Here is a tiny trained network, its code and every weight. The questions are about switching its units off for an input and a target symbol, where a switched-off unit gives its printed mean instead of its output.

import numpy as np


def w(rows, s, z=0):
    codes = np.array(rows[::2]) - 128.0
    scale = np.full(codes.shape[1], s)
    scale[-1] = z or s
    return codes * scale


def norm(h):
    return h / np.sqrt((h * h).mean(-1, keepdims=True) + 1e-5)


def f(y):
    return y / 2 * (1 + np.tanh(0.7978845608 * (y + 0.044715 * y**3)))


def softmax(a):
    e = np.exp(a - a.max(-1, keepdims=True))
    return e / e.sum(-1, keepdims=True)


def log_softmax(a):
    a = a - a.max(-1, keepdims=True)
    return a - np.log(np.exp(a).sum(-1, keepdims=True))


def net(x, mask):
    ids = ['αβγζηλμξπσφψ'.index(c) for c in x.split()]
    T = len(ids)
    res = E[ids] + P[:T]
    u = 0
    for l in range(2):
        q, k, v = (norm(res) @ M[l].T for M in (Q, K, V))
        z = softmax(np.where(np.tri(T) > 0, q @ k.T / 2**0.5, -1e9)) @ v
        res = res + np.where(mask[u], z, O[l][:, -1]) @ O[l][:, :-1]
        u += 1
        y = f(norm(res) @ A[l][:, :-1].T + A[l][:, -1])
        res = res + np.where(mask[u : u + 4], y, B[l][:, -1]) @ B[l][:, :-1]
        u += 4
    return log_softmax(norm(res)[-1] @ U[:, :-1].T + U[:, -1])


Q, K, V, O, A, B = {}, {}, {}, {}, {}, {}
E = w([
[160,136,95,100],'α',
[66,143,101,199],'β',
[183,82,94,163],'γ',
[178,103,99,76],'ζ',
[230,210,83,219],'η',
[180,88,97,153],'λ',
[165,81,160,129],'μ',
[156,71,113,145],'ξ',
[156,141,158,145],'π',
[153,143,8,147],'σ',
[158,76,70,192],'φ',
[29,147,125,69],'ψ',
],0.016)
P = w([
[130,36,186,224],'0',
[151,50,196,253],'1',
[171,57,203,254],'2',
[137,122,196,185],'3',
[236,101,160,213],'4',
[246,114,152,206],'5',
[205,111,187,182],'6',
[233,168,138,168],'7',
[236,147,144,156],'8',
[229,152,185,142],'9',
[205,124,200,122],'10',
[247,122,159,152],'11',
[251,132,155,154],'12',
[224,131,175,119],'13',
],0.0052)
Q[0] = w([
[91,151,147,253],'0.h0',
[57,160,153,153],'0.h0',
],0.011)
K[0] = w([
[3,38,83,178],'0.h0',
[1,110,52,84],'0.h0',
],0.0054)
V[0] = w([
[3,212,86,124],'0.h0',
[158,183,229,181],'0.h0',
],0.0059)
O[0] = w([
[114,140,9,136,2],'0.h0',
[125,178,161,242,201],'0.h0',
],0.011,0.0051)
A[0] = w([
[40,186,2,71,249],'0.n0',
[115,136,115,126,24],'0.n1',
[229,76,232,16,86],'0.n2',
[185,136,103,253,251],'0.n3',
],0.0065,0.0029)
B[0] = w([
[93,125,166,115,167],'0.n0',
[157,106,84,170,109],'0.n1',
[153,164,104,199,202],'0.n2',
[94,249,118,81,254],'0.n3',
],0.012,0.007)
Q[1] = w([
[189,107,137,61],'1.h0',
[165,16,9,91],'1.h0',
],0.012)
K[1] = w([
[195,254,42,21],'1.h0',
[147,83,21,209],'1.h0',
],0.0053)
V[1] = w([
[10,94,196,132],'1.h0',
[85,93,170,110],'1.h0',
],0.011)
O[1] = w([
[221,190,142,2,254],'1.h0',
[69,43,82,26,128],'1.h0',
],0.0083,0.0028)
A[1] = w([
[255,107,68,198,140],'1.n0',
[163,134,156,175,84],'1.n1',
[88,239,134,214,128],'1.n2',
[194,134,156,164,254],'1.n3',
],0.0074,0.0026)
B[1] = w([
[196,45,158,86,161],'1.n0',
[45,171,127,172,163],'1.n1',
[97,60,2,176,253],'1.n2',
[123,162,70,53,226],'1.n3',
],0.0084,0.0069)
U = w([
[97,80,141,176,147],'α',
[52,112,83,163,65],'β',
[96,105,127,161,3],'γ',
[184,66,97,162,151],'ζ',
[91,105,134,170,6],'η',
[106,89,126,162,87],'λ',
[117,106,159,156,64],'μ',
[135,87,158,153,62],'ξ',
[79,213,166,186,180],'π',
[101,104,103,159,58],'σ',
[110,122,76,169,74],'φ',
[146,143,122,10,190],'ψ',
],0.012,0.0053)

Each question gives the input, a string of symbols that net reads in full, and the target symbol t.
The units are the heads (2 rows each of Q, K, V and O) and the neurons (one row each of A and B). Each row of codes is followed by its name. A weight is (code - 128) times the scale printed after its matrix; where a second scale follows, it is the last column's (O, A, B and U).
mask holds one flag per unit, layer by layer, with each layer's heads first. A switched-off unit (its flag False) gives its mean, the last column of its rows in O or B, instead of its output. The means were averaged over made-up inputs and are rounded, as every weight is.
A unit's drop is (log p(t) with every unit on - log p(t) with that unit switched off) / (log p(t) with every unit on - log p(t) with every unit switched off).
The circuit of an input: a set's keep is (log p(t) with only the set's units on - log p(t) with every unit switched off) / (log p(t) with every unit on - log p(t) with every unit switched off). Starting from all 10 units, units are removed one at a time, each time the one whose removal leaves the highest keep (on an exact tie, the one counted first), for as long as the keep stays at least 0.8.
units of the circuit, in order: the units of the circuit, biggest drop first
most important unit: the unit with the biggest drop
k most important neurons: the k neurons with the biggest drops, biggest first
top k neurons in layer l: the k neurons of layer l with the biggest drops, biggest first
drop of u: that unit's drop, to one decimal
input ψ η ψ π ψ β π ψ β, target ψ: units of the circuit, in order -> (1.h0, 0.n3)
input π π ψ ψ φ σ, target ψ: top 2 neurons in layer 0 -> (0.n0, 0.n2)
input π ζ π π ξ, target π: units of the circuit, in order -> (0.h0, 0.n3)
input π η ζ λ ψ π σ ξ ζ π ψ π ψ β, target ψ: 3 most important neurons -> (0.n3, 0.n0, 0.n2)
input φ π π π γ, target π: most important unit -> 0.n3
input ξ α π ψ φ, target ψ: top 2 neurons in layer 0 -> (0.n0, 0.n3)
input ψ π σ ψ γ ζ π ξ α ξ ζ, target ζ: units of the circuit, in order -> (0.n3, 0.n2)
input π φ ψ π, target ψ: 3 most important neurons -> (0.n0, 0.n2, 1.n1)
input ζ ψ π π ψ π ξ ζ ζ ψ ψ ξ, target ψ: 2 most important neurons -> (0.n0, 0.n3)
input α ζ π ψ σ, target ψ: 4 most important neurons -> (0.n3, 0.n0, 1.n1, 0.n2)
input π π ζ α π π ψ φ, target ψ: top 3 neurons in layer 0 -> (0.n3, 0.n2, 0.n0)
input π π λ, target π: 3 most important neurons -> (0.n3, 0.n2, 1.n1)
input ξ ξ π β π π ψ γ, target ψ: 4 most important neurons -> (0.n0, 0.n3, 0.n2, 1.n3)
input π π ψ α φ π λ ψ ψ ψ ψ ζ η, target ψ: 3 most important neurons -> (0.n0, 0.n2, 0.n3)
input η ζ ψ π α ζ, target ζ: most important neuron -> (1.n0)
input μ ξ β ζ ζ α, target ζ: top 2 neurons in layer 0 -> (0.n2, 0.n3)
input μ ψ φ ψ η, target ψ: 2 most important neurons -> (0.n0, 0.n2)
input γ ψ π π φ ψ π ψ λ α π π ξ, target π: 2 most important neurons -> (0.n3, 1.n1)
input π μ η ψ ψ ψ ζ ψ, target ψ: top 2 neurons in layer 1 -> (1.n2, 1.n1)
input γ β α ψ β ψ ξ, target ψ: units of the circuit, in order -> (1.h0)
input μ ξ ψ ψ μ, target ψ: drop of 0.n0 -> 0.4
input μ ξ φ ψ π π π ζ, target π: drop of 0.h0 -> 1.3
input π ψ ψ π λ ψ π π β π ζ, target π: drop of 0.n0 -> -0.1
